Below are the code and all the weights of a small trained network. Each question names an input and a target symbol and asks about switching units off, where a switched-off unit gives its printed mean instead of its output.

import numpy as np


def w(rows, s, z=0):
    codes = np.array(rows[::2]) - 128.0
    scale = np.full(codes.shape[1], s)
    scale[-1] = z or s
    return codes * scale


def f(y):
    return np.maximum(y, 0)


def softmax(a):
    e = np.exp(a - a.max(-1, keepdims=True))
    return e / e.sum(-1, keepdims=True)


def log_softmax(a):
    a = a - a.max(-1, keepdims=True)
    return a - np.log(np.exp(a).sum(-1, keepdims=True))


def net(x, mask):
    ids = ['αγδεζημπτφψω'.index(c) for c in x.split()]
    T = len(ids)
    res = E[ids] + P[:T]
    u = 0
    for l in range(2):
        r = res
        for j in range(2):
            rows = slice(2 * j, 2 * j + 2)
            q, k, v = (r @ M[l][rows].T for M in (Q, K, V))
            z = softmax(np.where(np.tri(T) > 0, q @ k.T / 2**0.5, -1e9)) @ v
            o = O[l][rows]
            res = res + np.where(mask[u + j], z, o[:, -1]) @ o[:, :-1]
        u += 2
        y = f(res @ A[l][:, :-1].T + A[l][:, -1])
        res = res + np.where(mask[u : u + 4], y, B[l][:, -1]) @ B[l][:, :-1]
        u += 4
    return log_softmax(res[-1] @ U[:, :-1].T + U[:, -1])


Q, K, V, O, A, B = {}, {}, {}, {}, {}, {}
E = w([
[219,97,83,16],'α',
[33,49,163,93],'γ',
[151,8,59,149],'δ',
[132,139,157,28],'ε',
[152,101,72,64],'ζ',
[103,118,130,61],'η',
[112,158,93,111],'μ',
[78,93,167,52],'π',
[106,198,66,140],'τ',
[196,207,155,227],'φ',
[167,112,148,216],'ψ',
[183,74,158,150],'ω',
],0.017)
P = w([
[191,157,120,104],'0',
[42,150,195,120],'1',
[161,119,115,57],'2',
[175,160,118,153],'3',
[31,119,254,94],'4',
[110,141,49,138],'5',
[144,157,114,78],'6',
[44,140,194,236],'7',
[134,136,82,105],'8',
],0.0077)
Q[0] = w([
[200,195,132,164],'L0H1',
[129,209,96,116],'L0H1',
[10,254,122,178],'L0H2',
[182,146,80,71],'L0H2',
],0.01)
K[0] = w([
[95,156,181,254],'L0H1',
[167,236,156,133],'L0H1',
[78,141,39,194],'L0H2',
[173,125,95,43],'L0H2',
],0.012)
V[0] = w([
[160,62,122,121],'L0H1',
[170,3,206,92],'L0H1',
[172,41,236,81],'L0H2',
[79,80,189,183],'L0H2',
],0.005)
O[0] = w([
[129,206,32,176,134],'L0H1',
[57,95,126,163,129],'L0H1',
[60,154,6,194,149],'L0H2',
[114,145,115,170,1],'L0H2',
],0.012,0.0024)
A[0] = w([
[19,61,128,105,3],'L0N1',
[87,5,159,117,99],'L0N2',
[56,204,238,160,200],'L0N3',
[255,178,35,254,56],'L0N4',
],0.0073,0.002)
B[0] = w([
[197,190,129,108,220],'L0N1',
[237,137,83,230,189],'L0N2',
[224,71,6,199,239],'L0N3',
[132,129,166,147,254],'L0N4',
],0.011,0.0046)
Q[1] = w([
[150,168,128,186],'L1H1',
[119,116,209,248],'L1H1',
[107,68,53,182],'L1H2',
[131,172,62,129],'L1H2',
],0.011)
K[1] = w([
[92,179,107,9],'L1H1',
[171,104,172,254],'L1H1',
[55,37,87,174],'L1H2',
[79,37,134,18],'L1H2',
],0.0075)
V[1] = w([
[205,40,128,129],'L1H1',
[156,44,156,181],'L1H1',
[2,114,127,100],'L1H2',
[160,75,169,188],'L1H2',
],0.0078)
O[1] = w([
[186,1,83,116,202],'L1H1',
[111,204,58,59,127],'L1H1',
[163,111,73,59,2],'L1H2',
[125,151,36,137,131],'L1H2',
],0.008,0.0093)
A[1] = w([
[126,99,35,166,227],'L1N1',
[15,86,197,15,252],'L1N2',
[158,64,196,254,175],'L1N3',
[172,100,130,71,157],'L1N4',
],0.0079,0.0027)
B[1] = w([
[132,97,185,5,214],'L1N1',
[3,238,170,227,152],'L1N2',
[148,248,96,130,250],'L1N3',
[56,52,113,242,161],'L1N4',
],0.0061,0.012)
U = w([
[95,179,175,124,134],'α',
[189,5,153,146,52],'γ',
[164,164,40,18,25],'δ',
[132,170,184,140,127],'ε',
[55,162,165,191,171],'ζ',
[85,161,99,137,254],'η',
[199,172,217,10,152],'μ',
[158,234,146,139,37],'π',
[150,74,178,243,123],'τ',
[214,104,117,118,161],'φ',
[124,142,1,159,71],'ψ',
[122,162,50,57,220],'ω',
],0.0079,0.0045)

Each question gives the input, a string of symbols that net reads in full, and the target symbol t.
The units are the heads (2 rows each of Q, K, V and O) and the neurons (one row each of A and B). Each row of codes is followed by its name. A weight is (code - 128) times the scale printed after its matrix; where a second scale follows, it is the last column's (O, A, B and U).
mask holds one flag per unit, layer by layer, with each layer's heads first. A switched-off unit (its flag False) gives its mean, the last column of its rows in O or B, instead of its output. The means were averaged over made-up inputs and are rounded, as every weight is.
A unit's drop is (log p(t) with every unit on - log p(t) with that unit switched off) / (log p(t) with every unit on - log p(t) with every unit switched off).
The circuit of an input: a set's keep is (log p(t) with only the set's units on - log p(t) with every unit switched off) / (log p(t) with every unit on - log p(t) with every unit switched off). Starting from all 12 units, units are removed one at a time, each time the one whose removal leaves the highest keep (on an exact tie, the one counted first), for as long as the keep stays at least 0.8.
circuit, biggest first: the units of the circuit, biggest drop first
most important unit: the unit with the biggest drop
k most important neurons: the k neurons with the biggest drops, biggest first
top k neurons in layer l: the k neurons of layer l with the biggest drops, biggest first
which heads matter: for each layer, one digit per head in row order, 1 if its drop is at least 0.15 and else 0, layers parted by /
drop when u is switched off: that unit's drop, to one decimal
input φ γ η μ ε γ φ π, target φ: 3 most important neurons -> [L0N3 L0N1 L0N2]
input γ μ π γ ζ φ, target π: circuit, biggest first -> [L1N3 L0N4]
input ψ π η ψ ψ δ ζ φ ε, target ζ: 2 most important neurons -> [L0N3 L1N2]
input ζ μ δ ψ ψ τ η, target ζ: 4 most important neurons -> [L0N3 L1N2 L0N2 L1N1]
input η μ φ ζ γ, target φ: which heads matter -> 00 / 00
input μ α τ η, target ζ: which heads matter -> 00 / 00
input γ δ μ α, target γ: circuit, biggest first -> [L1N3 L1N4]
input ψ τ γ ψ δ, target ψ: most important unit -> L0N2
input η ψ α α φ, target φ: 2 most important neurons -> [L0N3 L1N1]
input π φ α ω τ η α φ, target φ: circuit, biggest first -> [L0N3 L1H1 L0H2 L0H1]
input ψ α γ φ γ, target φ: top 3 neurons in layer 0 -> [L0N1 L0N2 L0N3]
input ζ γ η ψ η α, target γ: which heads matter -> 00 / 10
input η ε ε τ, target μ: drop when L0H1 is switched off -> 0.2
input α α ε, target ζ: drop when L1N1 is switched off -> 0.1
input η γ φ φ δ φ φ π, target φ: drop when L0N1 is switched off -> 0.2
input α η α τ, target μ: most important unit -> L0H1
